Below is a small trained network, with its code and all its weights. Each question gives an input and a target symbol and asks what happens when units are switched off, that is, made to give their printed mean instead of their output.

import numpy as np


def w(rows, s, z=0):
    codes = np.array(rows[::2]) - 128.0
    scale = np.full(codes.shape[1], s)
    scale[-1] = z or s
    return codes * scale


def f(y):
    return np.maximum(y, 0)


def softmax(a):
    e = np.exp(a - a.max(-1, keepdims=True))
    return e / e.sum(-1, keepdims=True)


def log_softmax(a):
    a = a - a.max(-1, keepdims=True)
    return a - np.log(np.exp(a).sum(-1, keepdims=True))


def net(x, mask):
    ids = ['ΓΠΩαβδημστ'.index(c) for c in x.split()]
    T = len(ids)
    res = E[ids] + P[:T]
    q, k, v = (res @ M[0].T for M in (Q, K, V))
    z = softmax(np.where(np.tri(T) > 0, q @ k.T / 4**0.5, -1e9)) @ v
    res = res + np.where(mask[0], z, O[0][:, -1]) @ O[0][:, :-1]
    y = f(res @ A[0][:, :-1].T + A[0][:, -1])
    res = res + np.where(mask[1:13], y, B[0][:, -1]) @ B[0][:, :-1]
    return log_softmax(res[-1] @ U[:, :-1].T + U[:, -1])


Q, K, V, O, A, B = {}, {}, {}, {}, {}, {}
E = w([
[160,87,96,144,120,175],'Γ',
[201,42,113,215,44,73],'Π',
[136,105,115,54,126,54],'Ω',
[120,127,191,196,148,141],'α',
[125,92,138,216,180,37],'β',
[63,155,73,156,140,90],'δ',
[2,76,100,198,86,3],'η',
[178,87,38,153,177,186],'μ',
[168,222,115,84,135,202],'σ',
[158,116,58,102,230,208],'τ',
],0.017)
P = w([
[110,187,9,195,90,61],'0',
[131,115,138,111,11,144],'1',
[152,137,71,128,90,155],'2',
[115,116,135,44,193,166],'3',
[160,140,93,122,129,134],'4',
[184,167,135,122,90,90],'5',
],0.012)
Q[0] = w([
[58,73,194,48,202,157],'H0',
[238,2,5,196,89,164],'H0',
[112,81,50,156,216,150],'H0',
[163,2,97,91,81,254],'H0',
],0.0062)
K[0] = w([
[96,140,176,152,67,137],'H0',
[154,250,1,214,181,39],'H0',
[221,167,77,63,65,158],'H0',
[84,195,52,184,57,53],'H0',
],0.0089)
V[0] = w([
[128,181,193,108,3,62],'H0',
[130,84,106,27,25,117],'H0',
[210,233,178,196,46,224],'H0',
[127,24,115,166,114,59],'H0',
],0.0079)
O[0] = w([
[185,190,113,182,151,109,184],'H0',
[103,142,94,177,113,119,242],'H0',
[187,94,151,160,7,97,3],'H0',
[175,119,39,119,212,151,240],'H0',
],0.013,0.0032)
A[0] = w([
[117,209,127,22,105,242,171],'N0',
[40,141,146,152,131,204,108],'N1',
[33,43,12,249,88,156,84],'N2',
[165,138,175,103,67,78,253],'N3',
[140,53,76,62,120,103,211],'N4',
[123,146,47,125,81,146,81],'N5',
[25,150,198,188,100,128,140],'N6',
[242,95,88,36,116,161,82],'N7',
[61,97,82,149,146,128,32],'N8',
[7,254,116,32,65,73,237],'N9',
[66,115,54,133,118,76,67],'N10',
[39,204,32,121,48,89,135],'N11',
],0.0079,0.0051)
B[0] = w([
[70,68,114,106,111,51,208],'N0',
[114,150,59,128,90,119,146],'N1',
[79,83,136,147,136,102,209],'N2',
[98,136,55,194,78,177,208],'N3',
[87,150,148,115,74,152,220],'N4',
[136,110,209,75,197,156,179],'N5',
[254,52,147,126,205,111,166],'N6',
[126,154,243,186,110,20,204],'N7',
[54,172,203,78,144,94,169],'N8',
[157,139,173,167,184,238,254],'N9',
[108,109,150,110,173,104,196],'N10',
[160,175,173,144,208,125,229],'N11',
],0.0083,0.011)
U = w([
[122,134,129,137,106,100,153],'Γ',
[184,171,153,104,120,67,15],'Π',
[99,86,124,91,105,171,19],'Ω',
[137,171,82,174,89,186,254],'α',
[138,92,1,121,138,124,189],'β',
[155,174,105,127,155,181,167],'δ',
[103,141,174,158,130,94,46],'η',
[107,74,162,114,125,101,84],'μ',
[187,91,169,173,149,115,10],'σ',
[112,102,173,125,115,136,218],'τ',
],0.013,0.0033)

Each question gives the input, a string of symbols that net reads in full, and the target symbol t.
The units are the heads (4 rows each of Q, K, V and O) and the neurons (one row each of A and B). Each row of codes is followed by its name. A weight is (code - 128) times the scale printed after its matrix; where a second scale follows, it is the last column's (O, A, B and U).
mask holds one flag per unit, heads first, then neurons. A switched-off unit (its flag False) gives its mean, the last column of its rows in O or B, instead of its output. The means were averaged over made-up inputs and are rounded, as every weight is.
A unit's drop is (log p(t) with every unit on - log p(t) with that unit switched off) / (log p(t) with every unit on - log p(t) with every unit switched off).
The circuit of an input: a set's keep is (log p(t) with only the set's units on - log p(t) with every unit switched off) / (log p(t) with every unit on - log p(t) with every unit switched off). Starting from the 12 units with the biggest drops (on a tie, the unit counted first), units are removed one at a time, each time the one whose removal leaves the highest keep (on an exact tie, the one counted first), for as long as the keep stays at least 0.8.
circuit, biggest first: the units of the circuit, biggest drop first
unit that matters most: the unit with the biggest drop
k most important neurons: the k neurons with the biggest drops, biggest first
drop when u is switched off: that unit's drop, to one decimal
input Π Ω σ, target Π: circuit, biggest first -> H0; N7; N9
input Ω σ Π, target β: circuit, biggest first -> H0; N9
input σ σ μ σ Γ δ, target σ: unit that matters most -> N6
input Ω μ σ δ, target σ: circuit, biggest first -> H0; N6; N9
input σ β Ω δ, target δ: circuit, biggest first -> N9; H0
input η σ Ω, target β: 3 most important neurons -> N9; N11; N0
input σ Ω μ η σ Γ, target α: circuit, biggest first -> N3; H0
input μ Ω Π β τ σ, target μ: circuit, biggest first -> N0; H0
input δ δ δ Ω Ω Ω, target δ: circuit, biggest first -> H0; N9
input Π σ σ Γ, target σ: 2 most important neurons -> N7; N8
input Π μ Π μ Π Ω, target τ: 2 most important neurons -> N9; N4
input β Ω Ω Ω Ω μ, target Π: circuit, biggest first -> N7; H0; N9
input Ω Π δ, target δ: circuit, biggest first -> H0; N11
input η μ σ σ, target τ: unit that matters most -> N0
input Π σ δ β Ω τ, target σ: circuit, biggest first -> N7; H0
input Ω σ Ω η, target σ: circuit, biggest first -> H0; N6
input μ σ μ, target μ: circuit, biggest first -> H0; N7
input Ω Ω δ Ω μ, target β: 3 most important neurons -> N9; N11; N2
input σ Ω Ω Ω μ, target α: circuit, biggest first -> H0; N3
input η μ β σ, target τ: most important neuron -> N0
input μ Π σ Ω η, target σ: 4 most important neurons -> N6; N9; N11; N0
input σ Π Ω Ω, target Π: 4 most important neurons -> N7; N9; N3; N2
input μ Ω σ Ω Ω Π, target μ: 2 most important neurons -> N9; N7
input β Π β Π Ω Π, target Π: 2 most important neurons -> N7; N9
input Ω β τ, target β: drop when N10 is switched off -> 0.0
input Ω Ω Ω Ω β μ, target β: drop when H0 is switched off -> 0.8
